Small tables with named rows and columns. After each table, cells are looked up by row and column.

Gefa:
,Rav,Fom,Dol,Kuz,Kedo,Liv,Budetif
Sode,26388,17457,17584,24606,17108,29912,20147
Poreger,49110,33981,38416,-12330,-23901,37833,22834
Kubudup,36946,25782,12152,24772,12026,32364,18634
Dobi,21519,22140,14825,11039,8677,33189,21908
Pag,23286,29313,18602,15058,2874,25275,20334
Mudab,25583,27845,18859,21133,716,27987,12507
Falugos,43256,21601,35774,-50515,-34096,59834,5392
Zad,26613,22974,15000,14031,15375,28786,28503
Perina,20130,23834,14684,31549,13147,31565,21504
Nedoboz,52321,-39742,-30652,35981,17595,51302,87916

Poreger, Fom: 33981
Pag, Rav: 23286
Nedoboz, Budetif: 87916
Falugos, Liv: 59834
Mudab, Liv: 27987
Mudab, Budetif: 12507
Dobi, Fom: 22140
Dobi, Rav: 21519
Falugos, Kedo: -34096
Kubudup, Dol: 12152
Pag, Kedo: 2874
Nedoboz, Fom: -39742
Pag, Liv: 25275

Table Pusum
cols = Feva, Fugo, Ribame, Kopat, Lisod, Las, Rut, Tizemo, Moretaz
Gegil: [85, 100, 97, 71, 78, 23, 41, 71, 67]
Kef: [84, 38, 69, 74, 75, 78, 5, 78, 64]
Zisu: [73, 93, 49, 12, 58, 28, 93, 29, 100]
Mizisi: [74, 73, 118, 39, 100, 45, 39, 56, 30]
Buremi: [48, 107, 117, 205, 58, 179, 77, 115, 155]
Zupifi: [109, 59, 13, 62, 87, 84, 79, 90, 51]
Pum: [100, 89, 122, 74, 72, 62, 23, 81, 87]

Kef, Moretaz -> 64
Gegil, Kopat -> 71
Mizisi, Las -> 45
Zisu, Rut -> 93
Zupifi, Fugo -> 59
Zisu, Tizemo -> 29
Zupifi, Ribame -> 13
Mizisi, Lisod -> 100
Buremi, Moretaz -> 155
Pum, Rut -> 23
Kef, Kopat -> 74
Which row has the largest Fugo? Buremi

Razane:
|  | Disugug | Rezulad | Zol |
|---|---|---|---|
| Taruso | 63 | 69 | 175 |
| Sotu | 146 | 93 | 219 |
| Pel | 77 | 114 | 93 |
| Vob | 11 | 82 | 110 |
| Mol | 106 | 150 | 129 |
| Sori | 74 | 81 | 169 |
| Tarale | 133 | 131 | 115 |
| Mimerip | 96 | 119 | 106 |
| Duverig | 99 | 121 | 133 |
| Bavanan | 158 | 156 | 149 |
| Tevi | 165 | 58 | 111 |

Duverig, Rezulad => 121
Tevi, Rezulad => 58
Mimerip, Disugug => 96
Duverig, Disugug => 99
Taruso, Zol => 175
Sotu, Rezulad => 93
Tevi, Disugug => 165
Taruso, Rezulad => 69
Sotu, Zol => 219
Taruso, Disugug => 63
Pel, Rezulad => 114
Bavanan, Rezulad => 156
Mimerip, Zol => 106
Bavanan, Disugug => 158
Pel, Disugug => 77
Mol, Rezulad => 150
Sori, Disugug => 74
Tevi, Zol => 111
Duverig, Zol => 133
Bavanan, Zol => 149
Which row has the largest Zol? Sotu

Vapodud:
,Tum,Zop,Let,Zogari,Puv,Ter
Kavo,222,234,88,127,-574,509
Gimigu,285,286,-53,233,-634,557
Sev,262,223,171,8,-657,552
Nup,209,85,42,-149,-577,527
Zaz,83,-37,64,-111,-833,583
Loru,-255,474,-150,16,-838,807

Tum of Sev is 262
Zop of Zaz is -37
Zop of Nup is 85
Puv of Gimigu is -634
Puv of Zaz is -833
Let of Zaz is 64
Tum of Loru is -255
Zogari of Kavo is 127
Ter of Nup is 527
Zop of Kavo is 234
Ter of Gimigu is 557
Let of Gimigu is -53
Which row has the largest Let? Sev

Table Migos
         Dof  Delub  Zod  Zevira  Vefof  Ped
Kun      171    121  152      92    153  132
Ras      128    151   75     195    153  142
Fupek    101     79   68     124     73  161
Ruz      166     80  113     193    184  151
Rimu     173    106   77     156    137  127
San      166    100   59     112     84  128
Gep       51    193  165     226    132   66
Pidaman   80    160   98     152     49  106
Lolu     128    181  103     160     84  128
Vado     137    101  148     126    136  182

Vado, Zevira -> 126
Vado, Zod -> 148
Rimu, Vefof -> 137
Ruz, Zevira -> 193
Vado, Dof -> 137
Kun, Zod -> 152
Lolu, Zod -> 103
Which row has the largest Zod? Gep

Table Mak
,Tosir,Pev
Dar,-23.175,-15.203
Vegi,14.376,50.593
Zovu,8.267,45.699
Rus,-77.329,-15.637
Kerigo,-86.250,-25.730
Foz,21.486,49.364
Sol,10.913,-38.190
Mefose,-82.085,-19.229
Tapuref,-73.608,-13.737

Pev of Rus = -15.637
Tosir of Foz = 21.486
Tosir of Sol = 10.913
Tosir of Vegi = 14.376
Pev of Dar = -15.203
Pev of Zovu = 45.699
Pev of Sol = -38.190
Tosir of Kerigo = -86.250
Tosir of Zovu = 8.267
Pev of Foz = 49.364
Tosir of Dar = -23.175
Pev of Kerigo = -25.730
Tosir of Tapuref = -73.608
Tosir of Mefose = -82.085
Tosir of Rus = -77.329
Pev of Mefose = -19.229
Pev of Tapuref = -13.737
Pev of Vegi = 50.593

Vemida =
|  | Kip | Dofe | Forafoz | Bak | Pom | Sori |
|---|---|---|---|---|---|---|
| Tele | 213 | 33 | -278 | -486 | 124 | 958 |
| Gezisav | -151 | -161 | 834 | 194 | 400 | 37 |
| Famoge | 170 | 150 | -761 | -200 | -341 | 26 |
| Fegu | 58 | -339 | -201 | -318 | 499 | 615 |
| Tugifi | -173 | 118 | -944 | -121 | -322 | 83 |
| Fidipe | 420 | 148 | -508 | -88 | -426 | -422 |
| Mubimed | 445 | 450 | 709 | -76 | -406 | 168 |

What is the Pom of Gezisav in Vemida?
400
What is the Bak of Tele in Vemida?
-486
What is the Pom of Tugifi in Vemida?
-322
What is the Bak of Tugifi in Vemida?
-121
What is the Bak of Famoge in Vemida?
-200
What is the Pom of Tele in Vemida?
124
What is the Forafoz of Fidipe in Vemida?
-508
What is the Kip of Mubimed in Vemida?
445
What is the Sori of Tele in Vemida?
958
What is the Dofe of Fidipe in Vemida?
148

Kuf
         Sifakub  Danimu
Muz           74     208
Zaf           62     217
Safu          62     248
Neroneb       68     211

Danimu of Safu: 248
Sifakub of Neroneb: 68
Sifakub of Safu: 62
Sifakub of Muz: 74
Sifakub of Zaf: 62
Danimu of Neroneb: 211
Danimu of Zaf: 217
Danimu of Muz: 208

Ledabit =
            Gur     Zed  Banuli    Silu
Todi      15240   -4009  -31709   -7662
Mebulo    23780  -58772   17932  -45363
Nube     -50705   -4045  -47533   50272
Tutukir   36383  -35980   28590   31212
Kamobes   31498  -36122   22346   24664
Sese      26947   28030  -20106    2628
Tefug      3022    7220   46527  -11655
Foz        -749   25865      -5     463
Vab       46562     989   17831   30122

Banuli of Tutukir = 28590
Silu of Vab = 30122
Silu of Tutukir = 31212
Silu of Todi = -7662
Zed of Kamobes = -36122
Banuli of Kamobes = 22346
Banuli of Vab = 17831
Zed of Todi = -4009
Silu of Nube = 50272
Silu of Mebulo = -45363
Zed of Mebulo = -58772
Silu of Foz = 463
Banuli of Foz = -5

Table Kilumom
,Pir,Fogun,Reg,Pemal,Fudud,Zem,Karu
Gibudi,176,30,90,48,180,195,217
Sigizeg,49,116,153,100,50,85,74
Moto,89,190,232,87,240,177,105
Vuzu,176,109,232,212,141,122,192
Num,104,190,66,158,80,83,63
Tade,160,82,110,212,206,151,217
Dudebeb,93,16,194,57,150,83,79
Mup,141,35,166,210,50,90,217
Zep,164,170,66,70,214,195,133
Raluti,138,70,223,96,240,136,120
Rimaz,176,16,162,48,200,162,165
Gekored,49,185,197,147,51,91,63

Pir of Num is 104
Fudud of Moto is 240
Fudud of Sigizeg is 50
Fudud of Vuzu is 141
Fogun of Gibudi is 30
Fogun of Tade is 82
Pir of Moto is 89
Pemal of Zep is 70

Nozeta
columns: Gasomuk, Zuzun, Mebezi, Zoz, Vana
Rar: [60.7, 52.8, 55.5, 88.4, 58.1]
Bas: [57.7, 60.2, 51.5, 94.7, 58.8]
Nekeg: [61.0, 52.5, 55.8, 88.6, 58.1]
Gimi: [58.3, 49.7, 52.5, 30.1, 51.3]
Detor: [48.7, 56.9, 54.1, 31.0, 51.4]
Kuve: [55.3, 57.5, 48.6, 38.0, 52.3]
Giz: [58.3, 49.8, 52.3, 27.1, 51.0]
Penu: [51.7, 49.6, 58.0, 23.8, 50.6]
Bap: [57.5, 60.1, 51.8, 93.1, 58.6]

Detor, Zuzun => 56.9
Kuve, Zoz => 38.0
Kuve, Vana => 52.3
Nekeg, Mebezi => 55.8
Bas, Zuzun => 60.2
Rar, Zuzun => 52.8
Kuve, Mebezi => 48.6
Kuve, Gasomuk => 55.3
Which row has the largest Mebezi? Penu

Table Tok
           Naf  Daludug      Tet      Nom  Donifak     Vuti   Noperi      Nur
Pid     24.845   22.402   53.695  -61.048   14.779  -23.766  -72.426   -8.593
Kod    -69.707   -4.812  -49.518   -5.816  -89.029   83.061   34.062  -62.321
Kodal   50.632  -62.481   -0.927  -29.918   -7.779   -2.831  -60.737   22.443

Donifak of Pid is 14.779
Noperi of Kodal is -60.737
Nom of Kodal is -29.918
Donifak of Kod is -89.029
Nom of Kod is -5.816
Vuti of Kodal is -2.831
Naf of Pid is 24.845
Tet of Pid is 53.695
Tet of Kodal is -0.927
Nom of Pid is -61.048
Daludug of Kod is -4.812
Nur of Pid is -8.593
Naf of Kod is -69.707
Noperi of Pid is -72.426

